Below are the code and all the weights of a small trained network. Each question names an input and a class and asks about switching units off, where a switched-off unit gives its printed mean instead of its output.

import numpy as np


def w(rows, s, z=0):
    codes = np.array(rows[::2]) - 128.0
    scale = np.full(codes.shape[1], s)
    scale[-1] = z or s
    return codes * scale


def f(y):
    return np.maximum(y, 0)


def log_softmax(a):
    a = a - a.max(-1, keepdims=True)
    return a - np.log(np.exp(a).sum(-1, keepdims=True))


def net(x, mask):
    res = np.array(x, float).reshape(1, 3) / 4 @ E
    y = f(res @ A[0][:, :-1].T + A[0][:, -1])
    res = res + np.where(mask, y, B[0][:, -1]) @ B[0][:, :-1]
    return log_softmax(res[-1] @ U[:, :-1].T + U[:, -1])


A, B = {}, {}
E = w([
[158,57,90,188,255],'x0',
[154,101,28,175,55],'x1',
[217,229,126,103,76],'x2',
],0.0095)
A[0] = w([
[109,147,253,85,130,169],'neuron 1',
[90,94,80,170,150,87],'neuron 2',
[122,122,168,100,174,193],'neuron 3',
[101,131,82,116,157,89],'neuron 4',
[133,134,181,114,125,1],'neuron 5',
[160,122,69,147,176,241],'neuron 6',
[101,74,98,145,156,117],'neuron 7',
[102,182,136,134,155,117],'neuron 8',
[179,149,85,128,144,189],'neuron 9',
[31,123,99,151,67,40],'neuron 10',
[208,158,106,159,142,113],'neuron 11',
[162,111,145,150,139,28],'neuron 12',
[160,136,100,136,123,139],'neuron 13',
[128,88,131,122,124,152],'neuron 14',
[80,176,214,105,145,19],'neuron 15',
[137,169,182,129,157,120],'neuron 16',
[92,124,71,149,155,139],'neuron 17',
[114,73,135,96,70,195],'neuron 18',
[137,184,38,157,102,129],'neuron 19',
[68,105,135,91,102,176],'neuron 20',
[193,91,98,89,99,100],'neuron 21',
[152,124,143,127,139,19],'neuron 22',
[122,83,106,135,132,140],'neuron 23',
[124,73,79,124,149,191],'neuron 24',
],0.016,0.003)
B[0] = w([
[179,242,166,152,96,253],'neuron 1',
[141,108,163,198,88,207],'neuron 2',
[89,116,219,66,120,192],'neuron 3',
[130,113,154,146,144,155],'neuron 4',
[131,166,134,119,83,161],'neuron 5',
[114,8,182,117,130,226],'neuron 6',
[133,102,194,198,125,209],'neuron 7',
[143,146,154,111,140,161],'neuron 8',
[162,76,99,75,147,194],'neuron 9',
[36,135,86,172,243,189],'neuron 10',
[129,70,91,35,112,204],'neuron 11',
[69,100,131,101,78,147],'neuron 12',
[153,109,94,119,112,170],'neuron 13',
[132,140,140,153,103,157],'neuron 14',
[176,225,142,156,95,215],'neuron 15',
[101,141,177,59,146,190],'neuron 16',
[119,115,157,158,62,187],'neuron 17',
[49,126,77,129,144,183],'neuron 18',
[219,161,4,127,105,220],'neuron 19',
[85,162,100,150,196,184],'neuron 20',
[137,141,68,119,48,177],'neuron 21',
[134,113,126,115,163,134],'neuron 22',
[134,116,142,173,103,179],'neuron 23',
[178,90,165,187,150,210],'neuron 24',
],0.027,0.012)
U = w([
[159,50,220,252,106,116],'0',
[133,91,209,14,185,6],'1',
[34,164,83,201,222,166],'2',
[203,66,67,97,116,92],'3',
[165,254,224,92,143,243],'4',
],0.0072,0.0021)

Each question gives the input, the list of numbers given to net, and the class t.
The units are the neurons (one row each of A and B). Each row of codes is followed by its name. A weight is (code - 128) times the scale printed after its matrix; where a second scale follows, it is the last column's (A, B and U).
mask holds one flag per neuron, in row order. A switched-off neuron (its flag False) gives its mean, the last column of its row in B, instead of its output. The means were averaged over made-up inputs and are rounded, as every weight is.
A unit's drop is (log p(t) with every unit on - log p(t) with that unit switched off) / (log p(t) with every unit on - log p(t) with every unit switched off).
The circuit of an input: a set's keep is (log p(t) with only the set's units on - log p(t) with every unit switched off) / (log p(t) with every unit on - log p(t) with every unit switched off). Starting from the 12 units with the biggest drops (on a tie, the unit counted first), units are removed one at a time, each time the one whose removal leaves the highest keep (on an exact tie, the one counted first), for as long as the keep stays at least 0.8.
units of the circuit, in order: the units of the circuit, biggest drop first
top k neurons: the k neurons with the biggest drops, biggest first
drop of u: that unit's drop, to one decimal
input [-3,7,-8], class 2: units of the circuit, in order -> neuron 10
input [-3,-2,-6], class 2: units of the circuit, in order -> neuron 10; neuron 20
input [2,6,0], class 3: top 4 neurons -> neuron 19; neuron 1; neuron 9; neuron 21
input [-7,-1,-2], class 2: top 4 neurons -> neuron 10; neuron 18; neuron 20; neuron 3
input [5,-6,3], class 4: top 2 neurons -> neuron 1; neuron 15
input [6,5,3], class 3: top 3 neurons -> neuron 11; neuron 19; neuron 9
input [6,-7,-1], class 4: top 3 neurons -> neuron 3; neuron 16; neuron 1
input [-5,5,2], class 3: top 2 neurons -> neuron 19; neuron 21
input [-7,2,4], class 2: top 2 neurons -> neuron 10; neuron 18
input [-4,4,1], class 2: drop of neuron 10 -> 0.3
input [-5,-2,-2], class 4: drop of neuron 1 -> 0.1
